Here is a tiny trained network, its code and every weight. The questions are about switching its units off for an input and a target symbol, where a switched-off unit gives its printed mean instead of its output.

import numpy as np


def w(rows, s, z=0):
    codes = np.array(rows[::2]) - 128.0
    scale = np.full(codes.shape[1], s)
    scale[-1] = z or s
    return codes * scale


def norm(h):
    return h / np.sqrt((h * h).mean(-1, keepdims=True) + 1e-5)


def softmax(a):
    e = np.exp(a - a.max(-1, keepdims=True))
    return e / e.sum(-1, keepdims=True)


def log_softmax(a):
    a = a - a.max(-1, keepdims=True)
    return a - np.log(np.exp(a).sum(-1, keepdims=True))


def net(x, mask):
    ids = ['αδζλστφψω'.index(c) for c in x.split()]
    T = len(ids)
    res = E[ids] + P[:T]
    u = 0
    for l in range(3):
        r = norm(res)
        for j in range(2):
            rows = slice(3 * j, 3 * j + 3)
            q, k, v = (r @ M[l][rows].T for M in (Q, K, V))
            z = softmax(np.where(np.tri(T) > 0, q @ k.T / 3**0.5, -1e9)) @ v
            o = O[l][rows]
            res = res + np.where(mask[u + j], z, o[:, -1]) @ o[:, :-1]
        u += 2
    return log_softmax(norm(res)[-1] @ U[:, :-1].T + U[:, -1])


Q, K, V, O = {}, {}, {}, {}
E = w([
[142,130,17,230,131,139,140,32,103],'α',
[182,139,25,135,151,113,63,146,94],'δ',
[96,85,149,191,136,154,209,180,44],'ζ',
[76,146,122,197,103,43,66,149,116],'λ',
[32,106,10,146,154,144,154,108,171],'σ',
[70,126,172,111,173,195,94,53,84],'τ',
[96,170,87,94,165,128,202,132,141],'φ',
[95,164,202,224,204,120,117,93,158],'ψ',
[118,2,115,97,184,84,152,83,80],'ω',
],0.0082)
P = w([
[196,85,242,144,5,162,92,95,150],'0',
[169,153,137,128,254,89,126,122,152],'1',
[140,158,127,138,252,70,140,128,154],'2',
[117,152,121,147,246,75,139,124,155],'3',
[108,168,115,151,252,88,147,133,144],'4',
[100,166,110,158,239,91,139,142,140],'5',
[92,175,105,159,231,91,144,145,143],'6',
[86,170,100,163,240,107,142,154,141],'7',
[68,178,105,161,237,106,150,152,132],'8',
[63,169,108,167,232,112,144,157,132],'9',
],0.0044)
Q[0] = w([
[194,92,197,6,79,138,119,185,254],'0.h0',
[80,196,132,155,170,110,149,144,111],'0.h0',
[92,105,79,127,220,92,142,88,87],'0.h0',
[217,133,144,61,149,159,136,189,71],'0.h1',
[65,121,94,160,189,115,192,96,42],'0.h1',
[127,67,142,117,78,165,149,134,176],'0.h1',
],0.0053)
K[0] = w([
[104,153,66,110,254,110,120,165,163],'0.h0',
[155,140,179,112,85,128,148,138,110],'0.h0',
[162,115,125,122,53,122,90,92,98],'0.h0',
[124,209,160,74,176,192,156,152,89],'0.h1',
[121,59,118,61,58,144,126,87,161],'0.h1',
[105,179,93,133,149,144,148,147,161],'0.h1',
],0.0066)
V[0] = w([
[171,37,148,148,254,153,135,231,95],'0.h0',
[208,159,27,146,22,62,163,187,132],'0.h0',
[238,89,151,82,131,41,164,55,92],'0.h0',
[134,72,42,179,200,66,122,128,172],'0.h1',
[164,122,158,138,142,204,143,129,207],'0.h1',
[178,196,122,126,196,138,145,124,69],'0.h1',
],0.0035)
O[0] = w([
[223,99,188,128,205,252,43,108,176,136],'0.h0',
[78,103,144,122,79,197,214,15,169,39],'0.h0',
[26,27,198,27,189,131,151,125,117,172],'0.h0',
[115,149,197,219,214,148,48,151,161,252],'0.h1',
[200,195,166,60,93,86,186,38,159,105],'0.h1',
[69,156,198,222,88,25,181,191,121,101],'0.h1',
],0.0033,0.002)
Q[1] = w([
[131,126,101,174,94,86,65,24,156],'1.h0',
[84,167,254,182,120,167,115,162,159],'1.h0',
[89,110,40,127,154,197,155,162,179],'1.h0',
[62,120,52,194,230,105,160,148,69],'1.h1',
[50,102,107,151,247,54,91,122,157],'1.h1',
[103,100,47,112,84,130,79,228,202],'1.h1',
],0.0045)
K[1] = w([
[179,87,182,135,119,105,49,114,100],'1.h0',
[146,56,96,105,63,162,150,164,108],'1.h0',
[33,154,62,135,139,103,82,132,117],'1.h0',
[151,114,166,140,55,253,109,127,120],'1.h1',
[140,129,142,138,10,165,108,9,182],'1.h1',
[74,122,139,139,59,16,228,165,83],'1.h1',
],0.0051)
V[1] = w([
[108,122,101,171,186,107,125,71,126],'1.h0',
[130,125,140,128,92,38,119,37,134],'1.h0',
[175,112,207,143,80,90,81,107,98],'1.h0',
[223,112,162,141,100,129,107,102,254],'1.h1',
[114,153,219,159,169,84,153,141,88],'1.h1',
[75,200,76,131,220,49,131,110,179],'1.h1',
],0.0043)
O[1] = w([
[220,92,190,121,157,244,166,63,96,254],'1.h0',
[78,120,83,172,230,174,154,220,78,120],'1.h0',
[175,131,168,92,156,125,23,174,129,71],'1.h0',
[95,133,111,112,120,176,144,253,207,148],'1.h1',
[90,119,201,193,136,48,144,95,168,132],'1.h1',
[183,24,142,157,111,132,88,138,171,6],'1.h1',
],0.0044,0.0033)
Q[2] = w([
[134,213,122,171,133,162,125,32,150],'2.h0',
[33,95,71,254,214,109,136,57,66],'2.h0',
[135,109,65,188,166,149,129,133,133],'2.h0',
[66,90,112,103,157,176,180,120,187],'2.h1',
[124,83,71,146,150,154,192,66,83],'2.h1',
[101,185,162,181,149,91,171,137,102],'2.h1',
],0.0054)
K[2] = w([
[73,156,80,1,52,85,112,62,169],'2.h0',
[144,128,122,59,11,212,77,229,60],'2.h0',
[145,150,148,147,65,198,181,128,125],'2.h0',
[158,102,139,189,110,124,96,113,108],'2.h1',
[184,173,148,181,208,197,69,51,135],'2.h1',
[144,107,24,141,147,137,95,89,160],'2.h1',
],0.0047)
V[2] = w([
[67,177,84,53,254,150,109,189,99],'2.h0',
[127,197,76,169,207,135,230,112,74],'2.h0',
[194,162,122,32,52,75,185,152,158],'2.h0',
[160,213,126,105,226,91,124,35,116],'2.h1',
[101,125,218,90,114,162,120,149,150],'2.h1',
[113,20,127,136,176,129,140,169,33],'2.h1',
],0.0044)
O[2] = w([
[124,83,97,112,10,129,84,165,215,198],'2.h0',
[201,153,241,95,58,119,152,172,172,202],'2.h0',
[96,72,138,137,222,199,126,214,24,73],'2.h0',
[97,104,167,81,1,219,35,122,93,252],'2.h1',
[84,106,202,100,177,168,175,68,154,88],'2.h1',
[185,53,130,65,30,69,208,133,87,183],'2.h1',
],0.0048,0.0046)
U = w([
[158,199,154,87,75,96,236,129,134,76],'α',
[137,51,151,129,141,121,177,203,44,217],'δ',
[105,208,197,105,180,177,72,83,80,247],'ζ',
[45,167,63,77,134,178,165,168,183,153],'λ',
[254,140,52,151,119,195,73,141,118,184],'σ',
[106,146,163,191,176,67,72,175,194,179],'τ',
[122,38,155,45,123,126,70,67,129,107],'φ',
[110,175,86,99,77,60,17,202,81,24],'ψ',
[94,141,23,191,142,115,153,41,102,17],'ω',
],0.0067,0.0011)

Each question gives the input, a string of symbols that net reads in full, and the target symbol t.
The units are the heads (3 rows each of Q, K, V and O). Each row of codes is followed by its name. A weight is (code - 128) times the scale printed after its matrix; where a second scale follows, it is the last column's (O and U).
mask holds one flag per head, layer by layer. A switched-off head (its flag False) gives its mean, the last column of its rows in O, instead of its output. The means were averaged over made-up inputs and are rounded, as every weight is.
A unit's drop is (log p(t) with every unit on - log p(t) with that unit switched off) / (log p(t) with every unit on - log p(t) with every unit switched off).
The circuit of an input: a set's keep is (log p(t) with only the set's units on - log p(t) with every unit switched off) / (log p(t) with every unit on - log p(t) with every unit switched off). Starting from all 6 units, units are removed one at a time, each time the one whose removal leaves the highest keep (on an exact tie, the one counted first), for as long as the keep stays at least 0.8.
units of the circuit, in order: the units of the circuit, biggest drop first
most important unit: the unit with the biggest drop
heads that matter: for each layer, one digit per head in row order, 1 if its drop is at least 0.15 and else 0, layers parted by /
drop when u is switched off: that unit's drop, to one decimal
input σ φ ψ, target σ: units of the circuit, in order -> (1.h1 0.h1)
input σ α α σ σ φ, target σ: heads that matter -> 01 / 01 / 01
input σ α σ λ, target σ: units of the circuit, in order -> (1.h1 0.h1 1.h0)
input σ ζ λ ζ δ φ σ φ, target σ: units of the circuit, in order -> (1.h1 0.h0)
input λ ω ζ ζ τ σ φ ω ω σ, target ω: units of the circuit, in order -> (2.h0 1.h1)
input ψ ψ ω ζ δ σ, target τ: heads that matter -> 11 / 01 / 00
input σ ω λ ζ ψ σ, target σ: units of the circuit, in order -> (1.h1 0.h0 0.h1)
input ω ψ α λ, target φ: most important unit -> 0.h0
input τ ζ ω δ φ δ φ, target ψ: heads that matter -> 10 / 00 / 01
input τ λ ζ τ, target ψ: units of the circuit, in order -> (0.h0 1.h0 2.h0)
input σ φ ζ φ ω α α, target σ: heads that matter -> 01 / 01 / 00
input φ ζ τ ζ δ, target δ: heads that matter -> 11 / 01 / 10
input ψ σ ψ ζ λ φ ζ ζ, target τ: units of the circuit, in order -> (1.h1 0.h0 2.h0)
input φ ψ φ ω τ φ ω ζ σ φ, target δ: heads that matter -> 01 / 01 / 10
input ψ δ σ ω ζ λ ζ, target τ: units of the circuit, in order -> (1.h1 0.h1 2.h0)
input τ ζ δ ζ δ ω ζ σ ω, target ψ: most important unit -> 0.h0
input δ δ σ ζ, target λ: units of the circuit, in order -> (1.h1 0.h0)
input φ ω σ, target δ: units of the circuit, in order -> (2.h0 0.h1)
input ψ λ ω, target τ: units of the circuit, in order -> (1.h1 0.h1 0.h0)
input ζ ψ σ ω δ λ, target ζ: most important unit -> 2.h0
input φ ζ α φ λ δ φ ψ ω φ, target δ: heads that matter -> 11 / 01 / 10
input δ σ φ ζ σ ψ ψ λ, target λ: units of the circuit, in order -> (0.h0 1.h1)
input λ σ α φ λ, target ω: heads that matter -> 10 / 00 / 10
input δ ψ σ φ δ α ω, target λ: heads that matter -> 10 / 01 / 00
input α ζ σ σ ω τ, target α: heads that matter -> 10 / 10 / 11
input ω φ ζ α τ ψ, target φ: heads that matter -> 10 / 00 / 01
input α ζ ω τ ψ ψ, target α: heads that matter -> 10 / 10 / 11
input φ ω τ, target δ: most important unit -> 2.h0
input ζ ψ ω ψ λ ψ φ φ, target ζ: drop when 0.h0 is switched off -> 0.1
input δ φ λ ζ, target λ: drop when 0.h0 is switched off -> 0.4
